Below is a small trained network, with its code and all its weights. Each question gives an input and a class and asks what happens when units are switched off, that is, made to give their printed mean instead of their output.

import numpy as np


def w(rows, s, z=0):
    codes = np.array(rows[::2]) - 128.0
    scale = np.full(codes.shape[1], s)
    scale[-1] = z or s
    return codes * scale


def f(y):
    return np.maximum(y, 0)


def log_softmax(a):
    a = a - a.max(-1, keepdims=True)
    return a - np.log(np.exp(a).sum(-1, keepdims=True))


def net(x, mask):
    res = np.array(x, float).reshape(1, 8) / 4 @ E
    y = f(res @ A[0][:, :-1].T + A[0][:, -1])
    res = res + np.where(mask, y, B[0][:, -1]) @ B[0][:, :-1]
    return log_softmax(res[-1] @ U[:, :-1].T + U[:, -1])


A, B = {}, {}
E = w([
[142,155,136,214,171],'x0',
[79,255,162,214,63],'x1',
[41,88,48,118,97],'x2',
[175,152,42,164,92],'x3',
[212,138,49,141,66],'x4',
[149,181,94,76,125],'x5',
[144,52,142,151,150],'x6',
[155,137,152,34,162],'x7',
],0.0094)
A[0] = w([
[213,25,232,61,222,255],'neuron 1',
[49,200,19,191,51,195],'neuron 2',
[255,153,118,169,101,218],'neuron 3',
[119,152,198,193,89,156],'neuron 4',
[109,191,105,108,74,114],'neuron 5',
[50,151,83,97,84,184],'neuron 6',
],0.0098,0.0047)
B[0] = w([
[206,162,159,198,202,255],'neuron 1',
[151,54,200,150,18,235],'neuron 2',
[189,165,31,151,34,203],'neuron 3',
[60,211,125,92,90,184],'neuron 4',
[201,116,171,84,82,173],'neuron 5',
[144,2,201,77,86,183],'neuron 6',
],0.0076,0.016)
U = w([
[52,251,172,138,112,27],'0',
[174,202,54,128,134,218],'1',
[150,111,176,99,244,238],'2',
[57,76,71,217,116,146],'3',
[89,75,173,80,90,3],'4',
],0.011,0.0011)

Each question gives the input, the list of numbers given to net, and the class t.
The units are the neurons (one row each of A and B). Each row of codes is followed by its name. A weight is (code - 128) times the scale printed after its matrix; where a second scale follows, it is the last column's (A, B and U).
mask holds one flag per neuron, in row order. A switched-off neuron (its flag False) gives its mean, the last column of its row in B, instead of its output. The means were averaged over made-up inputs and are rounded, as every weight is.
A unit's drop is (log p(t) with every unit on - log p(t) with that unit switched off) / (log p(t) with every unit on - log p(t) with every unit switched off).
The circuit of an input: a set's keep is (log p(t) with only the set's units on - log p(t) with every unit switched off) / (log p(t) with every unit on - log p(t) with every unit switched off). Starting from all 6 units, units are removed one at a time, each time the one whose removal leaves the highest keep (on an exact tie, the one counted first), for as long as the keep stays at least 0.8.
units of the circuit, in order: the units of the circuit, biggest drop first
k most important neurons: the k neurons with the biggest drops, biggest first
drop of u: that unit's drop, to one decimal
input [-8,7,0,-5,-3,-4,7,-5], class 0: units of the circuit, in order => neuron 4
input [4,-4,4,-6,-6,4,-1,-8], class 2: 2 most important neurons => neuron 2; neuron 3
input [8,-1,-4,5,-6,7,8,-7], class 1: 2 most important neurons => neuron 2; neuron 3
input [3,2,-4,-1,3,-5,1,7], class 1: units of the circuit, in order => neuron 3; neuron 6
input [5,-2,3,0,-4,-7,3,-1], class 2: units of the circuit, in order => neuron 3; neuron 2
input [5,8,5,-1,-7,4,3,-8], class 4: units of the circuit, in order => neuron 2; neuron 6
input [0,-4,3,2,6,2,-8,-3], class 4: units of the circuit, in order => neuron 2; neuron 1
input [-8,-1,6,-3,-3,-8,-2,6], class 2: units of the circuit, in order => neuron 2; neuron 1
input [-4,2,-1,1,-8,5,7,-5], class 0: units of the circuit, in order => neuron 2; neuron 6
input [1,-3,6,4,-3,5,0,-6], class 4: units of the circuit, in order => neuron 6; neuron 2
input [4,-7,-2,7,4,-5,1,-7], class 1: 3 most important neurons => neuron 3; neuron 6; neuron 2
input [-5,-7,-6,8,-4,2,7,-8], class 1: units of the circuit, in order => neuron 3; neuron 2
input [6,-2,-5,2,-3,5,4,0], class 1: 3 most important neurons => neuron 3; neuron 6; neuron 2
input [-2,-2,-3,-3,0,-8,5,-5], class 2: most important neuron => neuron 1
input [7,-3,-6,-1,0,0,-1,1], class 1: 2 most important neurons => neuron 3; neuron 6
input [-2,-4,4,-2,3,0,-3,3], class 2: 3 most important neurons => neuron 2; neuron 3; neuron 4
input [8,5,8,7,2,7,8,6], class 4: 2 most important neurons => neuron 2; neuron 1
input [-4,4,-6,-3,5,-1,2,5], class 1: drop of neuron 3 => 0.2
input [0,5,-3,-8,-5,-1,8,-4], class 0: drop of neuron 4 => 0.8
input [7,3,-7,7,-1,-7,8,8], class 1: units of the circuit, in order => neuron 3
input [-3,-6,8,-1,-6,5,-8,6], class 2: drop of neuron 6 => -0.2
